Below is a small trained network, with its code and all its weights. Each question gives an input and a class and asks what happens when units are switched off, that is, made to give their printed mean instead of their output.

import numpy as np


def w(rows, s, z=0):
    codes = np.array(rows[::2]) - 128.0
    scale = np.full(codes.shape[1], s)
    scale[-1] = z or s
    return codes * scale


def norm(h):
    return h / np.sqrt((h * h).mean(-1, keepdims=True) + 1e-5)


def f(y):
    return y / 2 * (1 + np.tanh(0.7978845608 * (y + 0.044715 * y**3)))


def log_softmax(a):
    a = a - a.max(-1, keepdims=True)
    return a - np.log(np.exp(a).sum(-1, keepdims=True))


def net(x, mask):
    res = np.array(x, float).reshape(1, 3) / 4 @ E
    u = 0
    for l in range(2):
        y = f(norm(res) @ A[l][:, :-1].T + A[l][:, -1])
        res = res + np.where(mask[u : u + 4], y, B[l][:, -1]) @ B[l][:, :-1]
        u += 4
    return log_softmax(norm(res)[-1] @ U[:, :-1].T + U[:, -1])


A, B = {}, {}
E = w([
[76,137,64,3],'x0',
[117,223,203,86],'x1',
[86,84,156,131],'x2',
],0.0052)
A[0] = w([
[89,55,67,157,3],'L0N1',
[45,59,187,122,171],'L0N2',
[245,199,70,118,76],'L0N3',
[151,112,54,156,112],'L0N4',
],0.012,0.0025)
B[0] = w([
[76,188,164,119,254],'L0N1',
[254,223,50,74,232],'L0N2',
[215,100,130,5,233],'L0N3',
[141,224,201,13,230],'L0N4',
],0.0091,0.0039)
A[1] = w([
[28,112,251,94,4],'L1N1',
[61,96,12,83,103],'L1N2',
[143,146,218,41,157],'L1N3',
[111,148,163,49,43],'L1N4',
],0.011,0.0038)
B[1] = w([
[97,177,189,76,133],'L1N1',
[193,36,208,213,147],'L1N2',
[52,127,92,161,244],'L1N3',
[201,173,159,255,181],'L1N4',
],0.0093,0.011)
U = w([
[85,214,128,172,201],'0',
[224,178,68,17,170],'1',
[157,78,151,231,167],'2',
[106,130,100,103,133],'3',
[42,59,21,91,2],'4',
[32,24,142,86,45],'5',
[50,12,132,23,48],'6',
],0.011,0.0058)

Each question gives the input, the list of numbers given to net, and the class t.
The units are the neurons (one row each of A and B). Each row of codes is followed by its name. A weight is (code - 128) times the scale printed after its matrix; where a second scale follows, it is the last column's (A, B and U).
mask holds one flag per neuron, layer by layer. A switched-off neuron (its flag False) gives its mean, the last column of its row in B, instead of its output. The means were averaged over made-up inputs and are rounded, as every weight is.
A unit's drop is (log p(t) with every unit on - log p(t) with that unit switched off) / (log p(t) with every unit on - log p(t) with every unit switched off).
The circuit of an input: a set's keep is (log p(t) with only the set's units on - log p(t) with every unit switched off) / (log p(t) with every unit on - log p(t) with every unit switched off). Starting from all 8 units, units are removed one at a time, each time the one whose removal leaves the highest keep (on an exact tie, the one counted first), for as long as the keep stays at least 0.8.
circuit, biggest first: the units of the circuit, biggest drop first
most important unit: the unit with the biggest drop
top k neurons: the k neurons with the biggest drops, biggest first
top k neurons in layer l: the k neurons of layer l with the biggest drops, biggest first
input [7,0,-5], class 2: top 2 neurons	(L1N2 L0N2)
input [-5,1,-1], class 2: top 4 neurons	(L0N4 L0N2 L0N1 L1N3)
input [4,-6,6], class 0: circuit, biggest first	(L0N1)
input [4,0,-3], class 2: top 2 neurons	(L0N2 L1N2)
input [-6,-7,2], class 0: top 2 neurons	(L0N1 L0N4)
input [8,-4,-4], class 2: top 2 neurons	(L1N2 L0N2)
input [-6,-8,-4], class 0: top 2 neurons	(L0N4 L0N2)
input [3,-8,5], class 0: top 3 neurons	(L0N1 L0N4 L0N3)
input [8,-8,-6], class 0: top 3 neurons	(L0N4 L1N4 L0N1)
input [-6,4,-1], class 2: top 3 neurons in layer 0	(L0N4 L0N1 L0N2)
input [7,-8,4], class 0: top 3 neurons	(L0N1 L0N4 L0N2)
input [-1,7,8], class 1: top 2 neurons in layer 0	(L0N2 L0N1)
input [6,-7,6], class 0: circuit, biggest first	(L0N1 L0N3)
input [-3,1,6], class 1: circuit, biggest first	(L0N2)
input [-6,-7,-6], class 0: top 4 neurons	(L0N4 L0N2 L1N2 L1N3)
input [7,6,3], class 2: circuit, biggest first	(L0N4 L1N2 L0N1 L0N3)
input [8,2,-6], class 2: circuit, biggest first	(L1N2 L0N2 L0N4)
input [8,-3,6], class 2: top 2 neurons	(L1N2 L0N3)
input [1,-7,6], class 0: top 2 neurons in layer 0	(L0N1 L0N3)
input [7,6,1], class 2: most important unit	L0N4
input [-6,-6,8], class 1: circuit, biggest first	(L0N2 L1N4)
input [-4,6,-8], class 1: top 3 neurons in layer 0	(L0N3 L0N1 L0N4)
